Here is a tiny trained network, its code and every weight. The questions are about switching its units off for an input and a target symbol, where a switched-off unit gives its printed mean instead of its output.

import numpy as np


def w(rows, s, z=0):
    codes = np.array(rows[::2]) - 128.0
    scale = np.full(codes.shape[1], s)
    scale[-1] = z or s
    return codes * scale


def f(y):
    return np.maximum(y, 0)


def softmax(a):
    e = np.exp(a - a.max(-1, keepdims=True))
    return e / e.sum(-1, keepdims=True)


def log_softmax(a):
    a = a - a.max(-1, keepdims=True)
    return a - np.log(np.exp(a).sum(-1, keepdims=True))


def net(x, mask):
    ids = ['ΘΞΠΦβδεζλμστψ'.index(c) for c in x.split()]
    T = len(ids)
    res = E[ids] + P[:T]
    u = 0
    for l in range(2):
        q, k, v = (res @ M[l].T for M in (Q, K, V))
        z = softmax(np.where(np.tri(T) > 0, q @ k.T / 2**0.5, -1e9)) @ v
        res = res + np.where(mask[u], z, O[l][:, -1]) @ O[l][:, :-1]
        u += 1
        y = f(res @ A[l][:, :-1].T + A[l][:, -1])
        res = res + np.where(mask[u : u + 16], y, B[l][:, -1]) @ B[l][:, :-1]
        u += 16
    return log_softmax(res[-1] @ U[:, :-1].T + U[:, -1])


Q, K, V, O, A, B = {}, {}, {}, {}, {}, {}
E = w([
[151,120,190],'Θ',
[163,108,193],'Ξ',
[136,216,146],'Π',
[170,225,135],'Φ',
[194,165,161],'β',
[75,8,145],'δ',
[87,216,158],'ε',
[192,143,214],'ζ',
[156,160,172],'λ',
[53,107,237],'μ',
[212,97,15],'σ',
[231,92,16],'τ',
[59,153,182],'ψ',
],0.016)
P = w([
[223,127,255],'0',
[57,173,151],'1',
[50,178,148],'2',
[49,181,149],'3',
[47,178,148],'4',
[51,182,146],'5',
[50,182,147],'6',
[48,185,146],'7',
[49,184,146],'8',
[51,181,147],'9',
],0.01)
Q[0] = w([
[104,59,53],'0.h0',
[193,54,10],'0.h0',
],0.011)
K[0] = w([
[2,135,20],'0.h0',
[48,185,30],'0.h0',
],0.0093)
V[0] = w([
[91,117,1],'0.h0',
[170,72,62],'0.h0',
],0.0096)
O[0] = w([
[143,157,254,7],'0.h0',
[130,57,32,90],'0.h0',
],0.005,0.015)
A[0] = w([
[113,248,215,225],'0.n0',
[143,179,89,90],'0.n1',
[156,72,113,170],'0.n2',
[184,2,163,33],'0.n3',
[195,124,98,89],'0.n4',
[145,107,201,178],'0.n5',
[89,192,215,253],'0.n6',
[16,104,79,162],'0.n7',
[129,136,33,106],'0.n8',
[153,131,220,151],'0.n9',
[185,161,85,127],'0.n10',
[75,35,126,42],'0.n11',
[209,108,115,49],'0.n12',
[94,97,163,133],'0.n13',
[105,106,144,146],'0.n14',
[144,202,175,123],'0.n15',
],0.012,0.005)
B[0] = w([
[140,24,164,254],'0.n0',
[157,166,168,166],'0.n1',
[94,206,97,142],'0.n2',
[21,130,100,138],'0.n3',
[129,97,104,143],'0.n4',
[107,185,30,145],'0.n5',
[117,2,143,236],'0.n6',
[230,206,84,201],'0.n7',
[109,158,77,168],'0.n8',
[106,103,11,146],'0.n9',
[115,56,115,163],'0.n10',
[44,175,203,141],'0.n11',
[100,78,99,139],'0.n12',
[123,43,241,145],'0.n13',
[155,131,154,141],'0.n14',
[127,69,180,175],'0.n15',
],0.0076,0.012)
Q[1] = w([
[13,248,94],'1.h0',
[127,55,16],'1.h0',
],0.011)
K[1] = w([
[133,254,167],'1.h0',
[150,118,9],'1.h0',
],0.011)
V[1] = w([
[137,56,126],'1.h0',
[248,126,157],'1.h0',
],0.015)
O[1] = w([
[228,151,215,252],'1.h0',
[246,1,59,104],'1.h0',
],0.0088,0.02)
A[1] = w([
[132,184,80,161],'1.n0',
[134,188,38,113],'1.n1',
[128,179,66,253],'1.n2',
[36,60,155,141],'1.n3',
[131,200,133,206],'1.n4',
[159,191,77,36],'1.n5',
[152,199,136,194],'1.n6',
[153,162,76,63],'1.n7',
[163,100,7,254],'1.n8',
[162,239,161,32],'1.n9',
[84,161,161,232],'1.n10',
[100,160,90,17],'1.n11',
[128,111,183,121],'1.n12',
[164,161,138,107],'1.n13',
[116,28,141,115],'1.n14',
[184,121,145,108],'1.n15',
],0.015,0.007)
B[1] = w([
[111,70,126,154],'1.n0',
[44,109,199,156],'1.n1',
[177,40,88,166],'1.n2',
[184,148,145,155],'1.n3',
[138,100,97,189],'1.n4',
[60,144,154,140],'1.n5',
[139,157,80,188],'1.n6',
[8,158,149,137],'1.n7',
[157,177,105,174],'1.n8',
[123,169,101,195],'1.n9',
[136,66,133,203],'1.n10',
[121,219,168,136],'1.n11',
[64,127,119,241],'1.n12',
[131,137,156,177],'1.n13',
[74,141,108,218],'1.n14',
[132,131,154,249],'1.n15',
],0.013,0.019)
U = w([
[102,20,37,100],'Θ',
[40,112,58,52],'Ξ',
[209,43,45,160],'Π',
[109,98,137,205],'Φ',
[85,165,177,119],'β',
[56,211,106,128],'δ',
[161,243,139,79],'ε',
[200,140,139,245],'ζ',
[144,54,161,118],'λ',
[111,107,198,14],'μ',
[65,153,137,180],'σ',
[253,164,63,153],'τ',
[191,56,159,117],'ψ',
],0.014,0.012)

Each question gives the input, a string of symbols that net reads in full, and the target symbol t.
The units are the heads (2 rows each of Q, K, V and O) and the neurons (one row each of A and B). Each row of codes is followed by its name. A weight is (code - 128) times the scale printed after its matrix; where a second scale follows, it is the last column's (O, A, B and U).
mask holds one flag per unit, layer by layer, with each layer's heads first. A switched-off unit (its flag False) gives its mean, the last column of its rows in O or B, instead of its output. The means were averaged over made-up inputs and are rounded, as every weight is.
A unit's drop is (log p(t) with every unit on - log p(t) with that unit switched off) / (log p(t) with every unit on - log p(t) with every unit switched off).
The circuit of an input: a set's keep is (log p(t) with only the set's units on - log p(t) with every unit switched off) / (log p(t) with every unit on - log p(t) with every unit switched off). Starting from the 12 units with the biggest drops (on a tie, the unit counted first), units are removed one at a time, each time the one whose removal leaves the highest keep (on an exact tie, the one counted first), for as long as the keep stays at least 0.8.
circuit, biggest first: the units of the circuit, biggest drop first
top k neurons: the k neurons with the biggest drops, biggest first
k most important neurons of layer l: the k neurons of layer l with the biggest drops, biggest first
input Ξ β δ σ τ Ξ Θ Θ, target Θ: circuit, biggest first => [1.h0 0.n0 0.h0]
input τ β ζ Π τ β Θ ψ β, target δ: 3 most important neurons of layer 0 => [0.n3 0.n12 0.n10]
input Ξ λ ψ σ Θ β λ ψ Φ ψ, target Θ: circuit, biggest first => [1.h0 0.h0 1.n2 0.n7]
input ε Ξ δ Ξ, target μ: top 3 neurons => [0.n7 0.n0 0.n6]
input ζ λ Π Π δ ε Θ, target Ξ: circuit, biggest first => [0.h0 0.n0 1.n2 1.h0]
input Π σ ψ μ λ ε, target λ: circuit, biggest first => [0.n0 0.n6]
input Ξ Θ ψ τ β β ε ψ β, target Θ: circuit, biggest first => [1.h0 0.h0 0.n0]
input Π Φ β β β Θ β, target λ: circuit, biggest first => [0.n7 1.h0 1.n9 1.n6]
input ψ σ δ δ Θ λ τ Π, target β: 2 most important neurons of layer 0 => [0.n7 0.n0]
input Φ ε σ Ξ, target ψ: 4 most important neurons of layer 0 => [0.n7 0.n0 0.n10 0.n9]
input τ Φ Φ Θ, target δ: top 2 neurons => [0.n3 1.n9]
input Φ σ Θ δ Φ, target ψ: top 2 neurons => [0.n7 0.n0]
input Θ Φ Ξ Ξ δ ε Π, target Π: most important neuron of layer 1 => [1.n12]
input ψ λ ψ ψ Θ ζ Π β, target β: top 3 neurons => [0.n7 0.n9 1.n12]
input λ β μ λ ε ε Φ β, target ζ: 3 most important neurons of layer 1 => [1.n10 1.n2 1.n4]
input ε τ ε Π Φ Ξ δ Ξ Π λ, target μ: most important neuron of layer 1 => [1.n12]
input τ β μ λ, target δ: 2 most important neurons of layer 0 => [0.n3 0.n12]
input Π Φ τ Ξ δ Φ β, target λ: top 4 neurons => [0.n7 1.n14 0.n0 1.n12]
input λ ψ σ ε Φ Θ Θ Ξ Φ, target ζ: 2 most important neurons of layer 0 => [0.n0 0.n7]
input μ Π σ Π δ Π, target ε: top 2 neurons => [0.n9 0.n0]
input Φ Θ τ δ σ ζ σ β Θ, target ψ: 4 most important neurons of layer 0 => [0.n0 0.n7 0.n6 0.n10]
input τ Ξ β ζ ψ, target δ: top 4 neurons => [0.n7 0.n3 0.n12 1.n9]
input Ξ ζ ε μ ψ Π Φ Π ε Θ, target Θ: 2 most important neurons of layer 0 => [0.n0 0.n6]
input ζ β ε τ Ξ λ ε β, target Ξ: top 3 neurons => [0.n6 1.n2 0.n0]
input μ λ Π β λ Ξ, target ε: top 3 neurons => [0.n9 1.n9 0.n6]
input ψ ε Π Ξ Φ Θ Θ Π, target β: top 3 neurons => [0.n7 0.n0 0.n9]
input Π σ Θ ζ δ Ξ Ξ ψ σ λ, target λ: 2 most important neurons of layer 1 => [1.n14 1.n9]
input τ μ Ξ, target δ: top 3 neurons => [0.n3 1.n9 0.n12]
input ψ Θ σ Φ τ δ β, target β: top 2 neurons => [0.n7 1.n12]
input Π Φ ε β δ Θ β Θ τ Π, target λ: top 2 neurons => [0.n0 1.n14]
